Below are the code and all the weights of a small trained network. Each question names an input and a target symbol and asks about switching units off, where a switched-off unit gives its printed mean instead of its output.

import numpy as np


def w(rows, s, z=0):
    codes = np.array(rows[::2]) - 128.0
    scale = np.full(codes.shape[1], s)
    scale[-1] = z or s
    return codes * scale


def norm(h):
    return h / np.sqrt((h * h).mean(-1, keepdims=True) + 1e-5)


def f(y):
    return y / 2 * (1 + np.tanh(0.7978845608 * (y + 0.044715 * y**3)))


def softmax(a):
    e = np.exp(a - a.max(-1, keepdims=True))
    return e / e.sum(-1, keepdims=True)


def log_softmax(a):
    a = a - a.max(-1, keepdims=True)
    return a - np.log(np.exp(a).sum(-1, keepdims=True))


def net(x, mask):
    ids = ['ΔΘΨγεζλξπτφ'.index(c) for c in x.split()]
    T = len(ids)
    res = E[ids] + P[:T]
    q, k, v = (norm(res) @ M[0].T for M in (Q, K, V))
    z = softmax(np.where(np.tri(T) > 0, q @ k.T / 3**0.5, -1e9)) @ v
    res = res + np.where(mask[0], z, O[0][:, -1]) @ O[0][:, :-1]
    y = f(norm(res) @ A[0][:, :-1].T + A[0][:, -1])
    res = res + np.where(mask[1:13], y, B[0][:, -1]) @ B[0][:, :-1]
    return log_softmax(norm(res)[-1] @ U[:, :-1].T + U[:, -1])


Q, K, V, O, A, B = {}, {}, {}, {}, {}, {}
E = w([
[174,164,127],'Δ',
[131,180,145],'Θ',
[221,124,120],'Ψ',
[141,130,149],'γ',
[163,137,137],'ε',
[134,161,139],'ζ',
[249,121,106],'λ',
[108,168,147],'ξ',
[199,153,100],'π',
[71,118,148],'τ',
[149,134,143],'φ',
],0.012)
P = w([
[114,114,94],'0',
[126,176,177],'1',
[96,181,108],'2',
[117,3,139],'3',
[134,167,174],'4',
[96,162,109],'5',
[125,10,137],'6',
[126,168,192],'7',
[104,115,114],'8',
[148,18,125],'9',
],0.017)
Q[0] = w([
[202,137,250],'H0',
[153,177,187],'H0',
[147,90,177],'H0',
],0.014)
K[0] = w([
[100,87,2],'H0',
[114,135,14],'H0',
[50,92,145],'H0',
],0.014)
V[0] = w([
[2,78,128],'H0',
[218,4,88],'H0',
[9,19,71],'H0',
],0.0088)
O[0] = w([
[69,22,112,2],'H0',
[255,57,231,173],'H0',
[31,8,187,99],'H0',
],0.0088,0.001)
A[0] = w([
[9,204,217,5],'N0',
[114,135,200,88],'N1',
[166,125,102,173],'N2',
[91,105,142,95],'N3',
[106,129,106,86],'N4',
[40,207,78,90],'N5',
[189,222,99,137],'N6',
[39,202,70,95],'N7',
[89,178,213,125],'N8',
[139,78,153,141],'N9',
[154,154,108,124],'N10',
[104,32,104,158],'N11',
],0.014,0.013)
B[0] = w([
[100,96,44,130],'N0',
[177,157,122,129],'N1',
[96,103,93,192],'N2',
[68,133,134,128],'N3',
[133,98,218,111],'N4',
[148,208,213,193],'N5',
[99,86,36,254],'N6',
[152,233,245,196],'N7',
[156,114,45,154],'N8',
[52,161,149,199],'N9',
[105,77,129,146],'N10',
[107,108,97,249],'N11',
],0.012,0.0077)
U = w([
[69,65,96,174],'Δ',
[37,160,123,202],'Θ',
[39,117,3,124],'Ψ',
[182,106,203,109],'γ',
[195,84,115,215],'ε',
[193,99,61,3],'ζ',
[144,91,21,239],'λ',
[145,79,231,36],'ξ',
[185,131,75,200],'π',
[106,193,184,81],'τ',
[77,113,177,92],'φ',
],0.017,0.0037)

Each question gives the input, a string of symbols that net reads in full, and the target symbol t.
The units are the heads (3 rows each of Q, K, V and O) and the neurons (one row each of A and B). Each row of codes is followed by its name. A weight is (code - 128) times the scale printed after its matrix; where a second scale follows, it is the last column's (O, A, B and U).
mask holds one flag per unit, heads first, then neurons. A switched-off unit (its flag False) gives its mean, the last column of its rows in O or B, instead of its output. The means were averaged over made-up inputs and are rounded, as every weight is.
A unit's drop is (log p(t) with every unit on - log p(t) with that unit switched off) / (log p(t) with every unit on - log p(t) with every unit switched off).
The circuit of an input: a set's keep is (log p(t) with only the set's units on - log p(t) with every unit switched off) / (log p(t) with every unit on - log p(t) with every unit switched off). Starting from the 12 units with the biggest drops (on a tie, the unit counted first), units are removed one at a time, each time the one whose removal leaves the highest keep (on an exact tie, the one counted first), for as long as the keep stays at least 0.8.
circuit, biggest first: the units of the circuit, biggest drop first
most important unit: the unit with the biggest drop
k most important neurons: the k neurons with the biggest drops, biggest first
drop of u: that unit's drop, to one decimal
input φ π λ γ γ, target ξ: circuit, biggest first	(H0)
input Ψ ξ γ τ φ, target ε: circuit, biggest first	(H0, N7)
input ζ ζ γ π τ Δ ε Δ, target Ψ: circuit, biggest first	(H0, N0)
input γ Δ τ Θ γ ξ π φ ε λ, target Δ: circuit, biggest first	(H0, N9)
input ζ π φ τ ξ φ Ψ τ ε, target τ: circuit, biggest first	(H0, N7)
input Ψ τ λ φ ξ Θ λ τ Δ, target τ: circuit, biggest first	(H0, N7)
input Δ ζ γ φ λ, target λ: 3 most important neurons	(N6, N7, N5)
input ζ Θ ε ξ ξ, target Ψ: 3 most important neurons	(N0, N8, N9)
input ξ ε Θ ε λ φ ξ λ, target Θ: circuit, biggest first	(H0, N6)
input Δ ε φ ζ φ, target λ: 3 most important neurons	(N6, N7, N5)
input γ τ ξ, target τ: 2 most important neurons	(N7, N5)
input τ Θ ε Θ π, target Δ: drop of H0	0.6
input ε ζ γ λ φ, target γ: drop of H0	1.9
input τ ε λ λ γ ζ λ τ, target Δ: drop of N4	0.0
input ζ Θ τ γ Δ, target Ψ: most important unit	N0
